Below are the code and all the weights of a small trained network. Each question names an input and a class and asks about switching units off, where a switched-off unit gives its printed mean instead of its output.

import numpy as np


def w(rows, s, z=0):
    codes = np.array(rows[::2]) - 128.0
    scale = np.full(codes.shape[1], s)
    scale[-1] = z or s
    return codes * scale


def norm(h):
    return h / np.sqrt((h * h).mean(-1, keepdims=True) + 1e-5)


def f(y):
    return np.maximum(y, 0)


def log_softmax(a):
    a = a - a.max(-1, keepdims=True)
    return a - np.log(np.exp(a).sum(-1, keepdims=True))


def net(x, mask):
    res = np.array(x, float).reshape(1, 5) / 4 @ E
    u = 0
    for l in range(2):
        y = f(norm(res) @ A[l][:, :-1].T + A[l][:, -1])
        res = res + np.where(mask[u : u + 8], y, B[l][:, -1]) @ B[l][:, :-1]
        u += 8
    return log_softmax(norm(res)[-1] @ U[:, :-1].T + U[:, -1])


A, B = {}, {}
E = w([
[117,120,118,120,144,129,122,118,133,138],'x0',
[111,147,22,78,69,18,202,94,83,120],'x1',
[119,122,118,149,137,120,117,115,127,132],'x2',
[106,135,174,103,190,27,107,150,150,2],'x3',
[35,102,191,109,40,36,72,223,180,250],'x4',
],0.008)
A[0] = w([
[118,132,90,100,88,18,164,123,121,174,61],'L0N0',
[123,135,103,152,76,151,116,126,119,239,9],'L0N1',
[157,163,111,137,99,143,110,131,108,198,4],'L0N2',
[99,130,172,133,61,43,83,172,149,207,31],'L0N3',
[132,126,95,100,80,66,145,121,118,154,82],'L0N4',
[119,122,247,157,144,148,60,148,147,175,20],'L0N5',
[108,156,201,104,160,5,78,153,140,108,65],'L0N6',
[115,133,128,93,126,155,155,120,128,188,43],'L0N7',
],0.015,0.0037)
B[0] = w([
[128,207,73,180,64,126,109,182,104,163,217],'L0N0',
[127,28,144,105,105,123,195,116,184,63,186],'L0N1',
[99,70,142,146,123,81,128,145,152,79,157],'L0N2',
[175,163,177,89,250,135,128,39,89,164,243],'L0N3',
[78,176,87,143,103,148,93,173,131,137,186],'L0N4',
[135,217,64,176,63,147,58,184,110,163,218],'L0N5',
[121,8,146,116,99,126,180,125,173,58,247],'L0N6',
[133,85,150,131,115,103,122,158,123,67,151],'L0N7',
],0.015,0.016)
A[1] = w([
[92,118,229,78,158,89,112,141,123,209,6],'L1N0',
[104,117,172,104,164,80,110,108,144,211,48],'L1N1',
[140,143,89,122,122,147,149,103,145,142,49],'L1N2',
[171,137,125,127,177,125,94,76,116,130,92],'L1N3',
[102,203,121,185,113,162,58,195,135,138,15],'L1N4',
[97,59,165,147,115,156,159,127,167,176,41],'L1N5',
[144,121,155,140,140,154,37,148,155,141,65],'L1N6',
[104,3,180,83,115,89,147,123,152,77,50],'L1N7',
],0.017,0.0022)
B[1] = w([
[161,201,184,112,231,201,144,91,61,97,165],'L1N0',
[214,141,108,113,173,234,148,68,99,82,163],'L1N1',
[104,128,240,104,167,98,62,167,164,162,148],'L1N2',
[145,140,144,100,130,151,137,102,102,183,192],'L1N3',
[88,165,96,157,45,65,87,152,78,154,233],'L1N4',
[88,30,132,114,140,61,111,80,148,68,161],'L1N5',
[49,181,43,118,104,45,197,172,131,138,189],'L1N6',
[110,12,162,132,123,138,126,164,254,160,253],'L1N7',
],0.012,0.015)
U = w([
[85,213,46,155,86,62,109,169,98,145,56],'0',
[123,1,147,125,143,98,144,127,223,81,75],'1',
[186,199,144,83,246,165,147,59,81,137,254],'2',
],0.0094,0.00056)

Each question gives the input, the list of numbers given to net, and the class t.
The units are the neurons (one row each of A and B). Each row of codes is followed by its name. A weight is (code - 128) times the scale printed after its matrix; where a second scale follows, it is the last column's (A, B and U).
mask holds one flag per neuron, layer by layer. A switched-off neuron (its flag False) gives its mean, the last column of its row in B, instead of its output. The means were averaged over made-up inputs and are rounded, as every weight is.
A unit's drop is (log p(t) with every unit on - log p(t) with that unit switched off) / (log p(t) with every unit on - log p(t) with every unit switched off).
most important unit: the unit with the biggest drop
k most important neurons: the k neurons with the biggest drops, biggest first
top k neurons in layer l: the k neurons of layer l with the biggest drops, biggest first
drop of u: that unit's drop, to one decimal
input [7,-4,-3,3,0], class 0: most important unit => L0N5
input [-2,-1,-4,-4,-5], class 2: 2 most important neurons => L0N6, L0N1
input [6,6,5,-8,4], class 1: top 2 neurons in layer 0 => L0N1, L0N5
input [2,1,-2,4,-8], class 2: 3 most important neurons => L0N6, L0N1, L0N5
input [4,-5,1,-3,4], class 0: top 2 neurons in layer 0 => L0N5, L0N6
input [4,2,3,-6,6], class 1: 3 most important neurons => L0N1, L0N2, L0N7
input [-8,2,1,-7,7], class 1: top 2 neurons in layer 0 => L0N1, L0N2
input [8,-4,5,6,-7], class 2: 3 most important neurons => L0N6, L0N5, L0N1
input [-6,6,3,-3,-8], class 2: 2 most important neurons => L0N6, L0N5
input [3,7,7,-8,6], class 1: 3 most important neurons => L0N1, L0N5, L0N2
input [-3,6,-6,-7,4], class 1: 4 most important neurons => L0N1, L0N5, L0N2, L0N7
input [5,5,5,-4,7], class 2: 3 most important neurons => L0N3, L0N5, L0N6
input [-3,1,-7,-4,-8], class 2: 3 most important neurons => L0N6, L0N5, L0N0
input [4,3,-4,-1,-3], class 0: most important unit => L0N6
input [6,6,7,-8,-4], class 1: 2 most important neurons => L0N1, L0N5
input [3,5,-2,2,-6], class 2: top 3 neurons in layer 1 => L1N7, L1N4, L1N6
input [-5,-3,0,0,6], class 2: drop of L0N3 => 1.2
input [-6,5,8,-8,2], class 1: drop of L0N1 => 3.7
input [6,7,7,7,8], class 2: drop of L0N1 => 0.9
input [0,-1,3,2,3], class 2: most important unit => L0N3
